Each row is followed by its class.
[ 122 -120  -38  157   67 -141  -74  287  321 -332   16 -414  226 -291
  -31 -374 -125  327   50   46 -434 -113  114  171 -187 -415  205  -69
  235 -422   21 -531  104  295 -100  628]
q313
[-128   26 -344  202  -43  -87 -273   -7 -109   -9 -130 -190 -395   99
  352  209  -89 -157 -190 -391  155 -286   83 -424   89  -24  554 -102
  -83   45  255 -436   95  112  340    1]
q159
[ 240  -37 -336  599  -20 -105  102 -131  121 -349   15 -564  204 -381
   54 -392   54  318 -230   16 -760 -234  -79  237  121 -336  186  163
   34 -141  312 -324 -230  317  -24  329]
q898
[ 180  -63 -224  573   13 -156  131 -201  120 -398   31 -600  171 -354
   73 -491  135  408 -302  -27 -852  -88  130  328  287 -252  142  123
    7 -127  328 -351 -128  304 -106  401]
q974
[-152   -7 -366  173  -37  -95 -255   62 -135  -42  -86 -245 -363  140
  295  187  -44  -95 -172 -330  130 -188   87 -393   77 -102  513 -114
  -45  150  121 -391  124   56  321   29]
q747
[  81  -86  -53  119  140  -61  -87  -50  107 -175  -19 -364 -547 -164
  192   65 -316 -371   61 -340 -149 -155  -76 -278 -105   69   96   19
  -24  239  311 -445  225   -3  259  133]
q313
[ 171  -66 -317  495  107 -122  101  -77  136 -398 -101 -670   81 -457
  121 -470   68  361 -360  -59 -809  -37  -28  251  221 -284  238  142
  -52 -182  308 -383 -163  360  -58  360]
q974
[-246   59 -277  291  -65 -155 -248  120 -150   78 -117  -96 -358  218
  310  281  -14 -108 -164 -330  205 -146  315 -436   79 -131  481  -89
  -81  129  126 -382  112   38  330    9]
q747
[-102 -113 -220  -67  358   34 -221  290  101 -184 -258 -469 -609 -126
  315   99 -184  -67 -208 -326  -73  197 -282  -74 -124   77  143 -149
 -192  242   74 -379  259  156  245   49]
q747
[  68   -4  177  222   17  -66   15  140  300 -227  -25 -262  175 -294
 -137 -339  -85  339   64   57 -391 -100  231  309 -207 -298   57  -80
  143 -500   57 -699  114  329 -131  591]
q313
[   9   55  158  316   23 -137   -5  101  199 -199   50 -218  112 -234
  -38 -282   63  288  -75  118 -490   87  308  210    7 -288   -4  -69
   42 -393  132 -589  127  272 -173  539]
q898
[  44  -63  -64  198  154 -102  -89 -146  108 -185   -7 -367 -490 -176
  195   53 -283 -270   92 -285 -293 -111  -19 -228  -82   28   35   84
  -11  222  285 -396  242    0  219  152]
q608
[  26 -195 -148 -143  344   15 -148  176  148 -312  -33 -416 -692 -142
  318   32 -302 -248  -15 -355  -91  120 -309  -74 -144  165    7  -58
 -125  277  135 -157  273  -16  236   49]
q608
[ 226 -133 -129  174  150    5  105  221  289 -360 -232 -730    6 -541
   79 -406 -195  309 -274   51 -771  -27  -78  240 -191 -281  254  -42
 -108 -349  337 -490   17  419 -151  488]
q747
[-141 -113 -262   85  313   79 -183  180   71 -182 -220 -500 -654 -183
  311   79 -160 -195 -229 -278 -116  148 -252  -77 -106   43   27  -36
 -297  305  211 -299  198   95  237  -33]
q967
[   3  -29 -108  307   68 -154 -126 -191   63 -216  158 -255 -462  -35
  186   55 -260 -364  152 -284 -214 -268  110 -323   19  -20  148   87
   91  218  284 -411  194  -23  230  154]
q313
[  13  -15 -147  292  122  -79 -119 -141   77 -139  -50 -359 -401 -184
  184  120 -301 -328  105 -243 -227 -249  -81 -315 -187  -81   94  161
   17  202  237 -371  123   25  297  114]
q967
[  19    0  133  252  -17 -102  -12  119  214 -280  -20 -379  257 -286
  -70 -367  -49  334  -75  119 -516   33  278  194  -88 -290   69   15
  136 -479   71 -567  107  264 -148  541]
q747
[-146   41 -437  220  -30  -66 -281   27 -147   63 -134 -126 -382  139
  331  274  -52  -92 -139 -342  223 -232    6 -411   44 -101  515 -126
 -136  199  195 -439   40  158  415  -17]
q454
[-145    4 -297  135   70  -92 -239    5  -96  -13 -128 -268 -428   95
  299  194  -72  -61 -137 -335   26 -133   98 -421   34  -82  552 -167
  -91  123  113 -467  185  176  334  125]
q747
[ -38  -71  -52  240  165 -114  -78  -58   52 -171   -1 -291 -515 -144
  172   46 -291 -250   34 -246 -267  -92  248 -274  -36  -31  158   56
   41  183  272 -431  294  -25  190  161]
q974
[ 152  -66  126  131   34 -133  -28  213  283 -334   -2 -359  224 -348
  -69 -402  -57  295   54   75 -473  -14  111  276  -82 -279   71  -29
  169 -471  108 -632  118  313 -174  614]
q747
[-137 -116 -211 -104  240   11 -194  267   54 -180 -163 -425 -560  -27
  281  110 -150 -125 -255 -408  -12  183 -182  -90  -52  128  154 -132
 -197  334  105 -275  171   20  281    6]
q608
[-106 -151  -99  -40  265   66 -195  180   94 -225 -197 -478 -518  -97
  239   73 -231 -140 -151 -363  -88   90 -212    1 -219  152   40  -52
 -140  261   60 -262  210   22  251   10]
q105
[ 106  -93   71  150   86 -100  -58  203  284 -336    4 -407  192 -348
  -23 -396  -72  312    8   86 -521    8  104  226 -133 -309  110  -33
  124 -456   90 -566  116  324 -126  601]
q454
[ 101  -81 -113  216   75  -81 -115 -107  147 -256   52 -340 -484 -138
  219   -2 -358 -309   48 -356 -207 -341  116 -286  -68  -45  253   -1
  129   51  363 -541  267   23  187  169]
q967
[ -87 -168 -178  -61  404    6 -229  115  189 -346  -22 -463 -754 -180
  341  -27 -257 -219  -96 -308 -171  127 -232   -9  -73   95   54 -111
 -188  200  247 -379  334  130  182   41]
q608
[  51  -52   66  278   39 -132  -41  169  278 -315   35 -330  180 -328
  -45 -336  -98  272   57  135 -454  -16  240  169 -111 -347    3   22
  159 -397  161 -526  125  238 -149  562]
q974
[  67  -11  144  243  -75 -169  -52  237  274 -280   70 -258  300 -242
  -69 -395   -7  275   10   87 -369   -9  285  273  -48 -369    0  -11
  139 -530  112 -627   84  245 -186  551]
q967
[-207  -27 -325  148   67  -88 -269  131 -105   34 -198 -173 -427   90
  320  220 -111  -99 -207 -347  160 -127  195 -410    5  -70  509 -123
  -98  169  163 -405  140   85  326  -14]
q454
[  89  -38  -12  220   60  -62  -84 -145  128 -158   55 -304 -441  -88
  132   79 -320 -341  131 -310 -220 -265   -8 -238 -131  -35  109   12
   54  155  314 -547  213   34  223  213]
q967
[ 218  -53 -156  484  113 -165  110 -115  102 -329    4 -511   53 -329
   81 -438   65  355 -264  -43 -787  -30  145  243  193 -278  238   44
   -1 -186  223 -428  -60  355 -103  402]
q898
[  43  -18  130  303  -39 -137  -35  226  243 -246   51 -242  255 -276
  -78 -337  -40  228  -27  117 -399  -19  305  240  -72 -344  -10   21
  131 -378  175 -580   38  232 -154  515]
q454
[-222  -30 -345  188   18 -120 -277  210 -132  -48  -84 -203 -433  117
  355  148  -27 -156 -258 -342  196   -8  274 -389  173  -92  441  -62
 -119   95  158 -301  146   -7  287  -92]
q608
[-108 -118 -171   42  282   50 -180   97   52 -202 -226 -551 -655 -169
  336   33 -209 -182 -314 -353 -249  138 -156  -93  -87  137  156  -66
 -289  192  251 -353  249  106  216  -21]
q105
[-146    1 -363  249   47 -128 -244   23 -134    0  -89 -236 -499   91
  329  188  -26  -66 -241 -354   63 -103  216 -425  175  -81  493 -132
 -110  206  227 -413  165   97  316   18]
q159
[ 161  -71 -101  127   91  -19   36  397  277 -196 -298 -604  119 -489
   70 -284  -85  305 -295   57 -513   57  -87  232 -187 -302  123  -75
 -166 -298  221 -478  -52  394  -90  439]
q105
[  54 -112 -112  181  154  -98 -105   12   99 -209   -9 -413 -499 -126
  265   84 -247 -340    0 -339 -212 -116 -103 -305  -66   27  163   60
  -36  243  291 -335  132   10  296  106]
q159
[ -61 -201 -184   92  315    6 -186  124  147 -342   -1 -421 -665 -110
  289   53 -298 -299   33 -327 -116  -33 -190 -130 -143   62   78   15
  -39  308  187 -253  254   -4  255   36]
q898
[-125  -24 -334  103  -40  -74 -244  212 -104  -18  -88 -113 -441  183
  320  270  -78 -153  -96 -425  401 -210   81 -404   51  -70  529 -147
  -36  153  149 -389   85   22  403  -29]
q747
[ 217  -53 -316  459   18 -119   93  -63  104 -350 -130 -663  282 -402
   54 -485  118  448 -349  -27 -796 -136  -50  329  166 -285  276   93
   12 -190  201 -439 -210  392  -65  371]
q313
[-167    4 -343  156  103  -69 -263   39  -58  -63  -92 -208 -460   51
  343  145  -52  -99 -153 -317   63 -101  104 -328  151  -63  447 -138
 -106   87  179 -461  167  167  314   25]
q159
[ 231  -11 -262  551  -97  -93  136 -149   86 -271  -63 -638  279 -362
   14 -393  210  357 -303  -25 -714 -127 -197  288  159 -221   92  161
 -106  -77  239 -349 -332  368   34  312]
q159
[ 237  -52 -147  205   61    7  127  205  305 -298 -267 -665  201 -595
   27 -400 -121  273 -184  104 -689  -38 -267  313 -169 -332   38   75
 -137 -346  260 -442 -108  373 -134  457]
q747
[  34   15  121  280  -49  -85    7  143  239 -190  -10 -249  232 -231
  -85 -275  -18  325  -59   68 -405  -44  241  229 -150 -255   60  -56
  105 -407  107 -590   24  315  -93  538]
q608
[ 190  -61 -177  505  101 -136  110 -135  155 -366  -10 -580  122 -428
   30 -461   12  371 -224   14 -887 -115  165  311   89 -338  163  120
   79 -197  208 -399  -66  312 -119  411]
q105
[ 232  -25 -243  489  -26 -137  135  -83  146 -344  -57 -620  236 -338
   29 -487  138  505 -341  -57 -789 -118   57  339  247 -284  253   30
   48 -215  210 -524 -153  385 -101  453]
q313
[-218    2 -366  194   10  -65 -248   16 -127  -15 -114 -211 -404  138
  308  216  -92  -73 -207 -340   92 -173  251 -424   87  -80  539 -140
  -61  202  186 -388  156   78  349   32]
q898
[ -51  -98 -368   22  172   99 -162  167   35 -160 -235 -463 -614 -143
  323   52 -119 -166 -243 -368   29   82 -451  -56  -48  143   73  -69
 -351  284  228 -314  107  110  310 -105]
q313
[  99  -49  -95  271   14  -31   89  294  245 -206 -281 -602  151 -441
  -16 -339    6  355 -355   22 -611   11   30  268 -111 -283  174  -66
 -159 -261  248 -574  -86  400 -128  476]
q898
[ 263   28 -280  607   25 -103  183 -181   90 -263  -24 -538   93 -421
   68 -450   82  314 -314   62 -899 -119   50  289  243 -374  160  126
  -86 -251  281 -352 -160  360 -164  343]
q159
[ 190  -54 -244  467  123 -172   41 -100  121 -344 -124 -641  133 -483
   78 -483   52  453 -331   13 -892  -12   87  301  148 -314  182  101
    9 -196  252 -489  -41  378 -136  396]
q105
[   1 -120  -93  188  185 -172 -221   15  122 -266  232 -197 -513   19
  175  104 -304 -307  246 -299 -108 -209  168 -318  -42  -87  176  -19
  250  273  154 -414  307  -49  230  213]
q105
[-195  -12 -406  176   45 -102 -292  130 -130   23  -97 -145 -473   72
  316  212  -47  -67 -128 -310  239  -91  190 -435  101 -103  435 -121
 -108  174  134 -376  180   77  368  -15]
q105
[  12  -84  -94  236  101 -115 -100  177  289 -413  123 -418  182 -345
    5 -480  -51  253   -6  145 -497    4  134  237   36 -407   98   34
   82 -448  119 -517   36  352 -116  501]
q454
[ -12  -27   38  290   12 -178  -77  207  261 -303  174 -215  155 -191
 -107 -322  -41  262   34   73 -340  -75  393  148  -17 -420  110  -66
  274 -326   47 -578  126  214 -151  599]
q974
[  22  -33   61  280   24  -94   -4  117  291 -298   25 -355  164 -296
  -98 -362  -86  313   32   70 -510  -99  278  244 -129 -372   80   -2
  170 -400   77 -591  108  285 -145  616]
q967
[   9  -20   96  302  -38 -112  -18  120  278 -298  131 -258  249 -207
 -166 -382  -71  364   39   73 -383  -85  387  250  -81 -380   51  -49
  241 -424   21 -584  116  233 -145  586]
q974
[ 224 -102 -257  110  -10    0   37  507  269 -249 -299 -656  244 -476
   65 -293  -41  236 -287   13 -339  -63 -329  196 -152 -348  187  -18
 -104 -254  182 -414 -212  346  -21  374]
q747
[  -1  -35 -174  241   63 -101 -156 -102   72 -146   35 -259 -473  -82
  198   85 -258 -298   92 -296 -143 -292   12 -325  -88  -46  214   10
   58  139  257 -466  233   11  247  156]
q313
[ 320  -61 -109   48   83   24  123  397  297 -200 -298 -608  210 -575
    5 -363 -149  258 -253   95 -573  -58 -201  308 -239 -294  100  -62
 -148 -402  164 -400 -106  415 -150  466]
q967
[  65   15  180  329   -1 -124   18  104  203 -177  -72 -305  181 -315
  -99 -313  -20  351  -41  131 -588   29  289  228 -163 -294   38  -15
   57 -384  126 -679  111  335 -182  598]
q454
[-197   13 -404  193   27  -70 -274  118  -89   23 -163 -181 -440   61
  355  216  -84 -140 -155 -323  210 -145  134 -421   40 -123  433  -96
 -157  112  205 -398  125  113  364  -26]
q967
[  13   29  132  360  -22 -101    6  107  254 -231   25 -294  217 -306
  -79 -340  -26  275  -27  159 -545   -6  327  252  -99 -351  -61   32
   99 -448  150 -570  102  265 -177  549]
q967
[  56 -100   73  194  148 -108 -123  -99  131 -251   72 -313 -572  -81
  212   59 -349 -311  123 -281 -319 -178  167 -229 -149   38  114   -9
  101  118  352 -525  384   -8  127  229]
q967
[  57  -72 -121  172  112 -133 -132 -142  135 -181  -26 -373 -496 -144
  253   15 -261 -322   50 -317 -284 -233  -98 -301  -58  -25  268   49
   26   56  319 -482  233   97  191  179]
q313
[-139  -20 -328   71   83 -103 -270  157 -132   27 -264 -216 -415   62
  354  251  -86  -90 -169 -326  183 -120   56 -363    9  -38  514 -150
 -158  189  154 -458  135  144  335  -14]
q898
[ 201   -7 -242  525   45 -155   91 -147   88 -287  -41 -601  187 -367
   75 -447  131  424 -325   44 -871  -82   86  237  163 -368  272   66
  -41 -273  189 -402 -136  418 -104  397]
q159
[ 337  -43 -109  -12  102  -21  136  409  244 -192 -273 -551  152 -509
  128 -326 -179  205 -331   99 -559   27 -163  242 -136 -268  112  -88
 -213 -375  183 -208  -75  306 -211  405]
q898
[ 147   -8 -366  538  -15  -91  105  -76   85 -272 -168 -626  220 -379
   71 -417  151  437 -384  -17 -759 -120   19  318  174 -361  232  105
  -62 -146  226 -446 -234  398  -44  325]
q967
[  10  -10 -114  326   28  -89 -117 -129   73 -157   39 -219 -441 -115
  196  130 -299 -351  146 -235 -140 -303   23 -324 -100  -64   93  105
   90  152  333 -454  226  -66  226  100]
q747
